After every row comes one of two labels: whether the row has a hidden trait. Each part has its own trait and labels.
(in the rows, 128 means zero)
[102 140 158 126 150 119 128 149 130 141 137 117 109 138 121 195 120 110
 141 157 121 119 124 138 128 159 126 132 129 120 140 106 117 143 125 131
 115 103 149 109 137  94 147 128 108 141 171  77 130 141 111 142 144 171
 150 174 111 131 132 136 134 123 129 149 135 118 128 135 124 159 118  92
 123 114 134 146 115 134 123 128 111 118 131 148 139 153 119 105 138 115
 129 112 156 134 178 112 123 151 142 142 105 113 116 125 118 164  93 139
 115 137 103 141 132 123  98 117 132 137 137 127 135 113 132 194 121 132
 123 130 142 111 125 126 153 127 109  91 109]  K
[119 110 210 121  86 158 165 133  85  73 254 117 187   1 255 152 204 142
 185   1 191 143 174 125 198 101 154 134  89 123 103 106  84 248 125 108
 133 123  70  16 149 119 108 160  98  70 255  47  85 194 166 157 154  81
  46  27 149 158 146  48  75 142  36  50 135 119 132 151 158  45  96 130
  76 216 135 177 149 177 117 157 148  24 196 224 233 161  66 211 132 167
  90  90 133 200 207 174 123 206 117  56 115 175 158 133 130 195 170 133
 129 125 137 154 150 149  68 142 114 123 104 132 116 137 209 213 120 110
 105 121 116 117  89 119 151 106 169  44  54]  Q
[126 130 111 129 133 122 119 135 134 148  93 120 120 189  75 118  64 113
 125 139 101 133 118 123  99 127 107 119 144 130 133 122 153 117 126 144
 131 149 119 146 104 130 139 118 137 124  42 141 144 132 116 118 118 134
 138 136 129 126 112 147 144 129 160 121 122 138 128 117 125 178 125 112
 156 106 124 144 123 128 136 117 129 151  98  88  78 120 147 136 122 117
 125 141 116 104 117 117 130 111 140 142 129 117 109 114 125 108 116 131
 127 130 130 117 126 122 136 117 133 132 141 128 126 126 107 134 140 136
 133 126 123 142 144 131 116 131 117 157 152]  Q
[136 128 126 131 113 140 133 125 127 124 171 110 132 151 140 108  80 106
 117 127 148 133 131 125 121 106 109 121 126 132 122 115 125 120 121 132
 135 159 106 148 108 156 114 127 144 128  33 136 131 126 130 132 129  97
 106 103 133 128 120 119 124 130 130 131 125 141 127 117 137 113 118 144
 126 127 129 131 139 119 137 127 137 133 108 112 105 135 131 155 118 156
 120 139 101 117 107 135 111 107 120 135 144 134 121 134 126 112 142 126
 131 128 141 113 127 119 136 129 130 129 112 132 131 125 107 113 137 131
 127 124 113 132 124 124 120 127 138 129 128]  K
[116 134 135 129 131 133 135 137 132 131 130 113 122 110 134 142  92 110
 127 134 144 128 130 131 122 127 119 126 127 125 130 109 133 150 123 133
 129 139 126 114 117 126 125 132 122 145  72 106 132 134 119 144 137 123
 131 131 125 137 125 123 127 127 135 138 130 134 128 131 131 136 108 117
 124 125 129 133 128 131 134 129 125 134 119 125 134 143 125 133 127 139
 122 125 127 121 150 129 115 119 132 140 126 125 114 125 120 138 117 135
 125 133 124 124 129 117 114 119 130 133 123 131 129 123 124 149 132 131
 125 129 121 127 117 124 136 127 121 116 120]  K
[126 132 122 130 120 137 131 131 122 129 132 109 131 142 148 121  92 101
 122 125 149 132 132 124 126 117 119 127 126 129 129 113 132 143 124 129
 133 145 117 134 118 140 124 132 140 131  55 120 132 133 129 137 132  98
 119 127 126 137 122 122 125 128 138 128 125 140 128 122 135 128 117 125
 128 134 129 131 130 128 138 125 131 138 105 114 119 134 130 151 122 139
 115 129 117 125 132 129 114 120 129 133 134 128 119 125 125 124 126 134
 129 132 132 122 127 114 129 122 131 133 118 129 131 124  98 133 135 132
 127 126 121 130 129 126 128 126 127 135 123]  K
[124 135 130 128 125 133 127 126 127 130 134 120 133 132 130 139 128 112
 121 151 121 124 128 131 125 136 123 130 124 125 126 119 112 150 128 131
 123 124 128 134 127 128 132 125 134 128 114 111 129 138 125 133 130 137
 141 134 125 125 123 129 129 124 126 143 129 128 128 127 128 131 122 123
 126 114 132 123 129 123 126 131 118 131 124 129 122 140 131 128 130 130
 130 129 133 110 137 125 124 128 132 157 126 120 124 131 128 134 115 128
 125 128 126 129 129 129 123 125 131 131 123 130 134 124 103 138 138 131
 127 130 132 123 131 127 134 128 126 125 121]  K
[126 134  86 131 148 112 113 139 145 164  57 114 110 254   2 124  26  91
 104 167  92 135 104 127  77 135 103 117 156 131 148 125 180  87 127 155
 131 162 141 184  85 135 147 104 148 164   1 166 156 118 108 114 108 144
 152 165 125 120 110 167 159 126 196 127 119 144 126 111 120 178 137 106
 179  83 124 135 114 115 149 108 124 168  67  63  51 107 163 107 117 104
 136 157 112  82  98 101 134  88 147 168 139 104  95 104 122  88 111 132
 125 134 126 107 121 110 148 111 137 135 154 127 124 134  91 100 142 145
 138 129 120 148 163 134 113 137 109 178 170]  Q
[103 138 150 128 149 127 130 145 126 140 133 108 114 119 132 179  97 109
 130 139 146 125 126 135 126 138 129 128 127 123 139 102 131 171 126 137
 121 128 137 104 119 111 137 131 113 140 102 100 132 141 113 150 140 126
 139 169 115 140 125 124 130 128 135 130 134 133 128 138 127 147 112 100
 125 130 132 140 121 136 130 131 118 115 142 138 138 149 121 121 131 127
 121 116 133 134 162 119 118 145 144 134 112 117 106 115 114 147 116 141
 118 139 109 134 131 118 100 113 130 137 135 129 134 114 125 181 123 135
 122 130 126 115 130 123 144 127 113 108 107]  K
[163 118  67 133  89 154 134  99 122 114 133 122 145 144 172  46 109  98
 110 106 143 138 137 120 131  94 107 124 126 136 107 125 122  95 120 122
 147 166  84 179 120 184 103 134 180 112   1 167 133 113 147 109 117  67
  86  63 145 116 120 120 128 131 137 112 114 149 127 106 140  93 119 176
 126 113 130 117 147 110 145 126 147 146 129 105  72 108 148 175 112 180
 119 163  83  93  65 148 119  80 103 128 161 148 131 148 138  77 157 112
 141 119 165 103 122 126 172 138 130 120 100 133 124 141 104  67 142 131
 131 122 111 142 129 124  99 130 157 169 158]  K
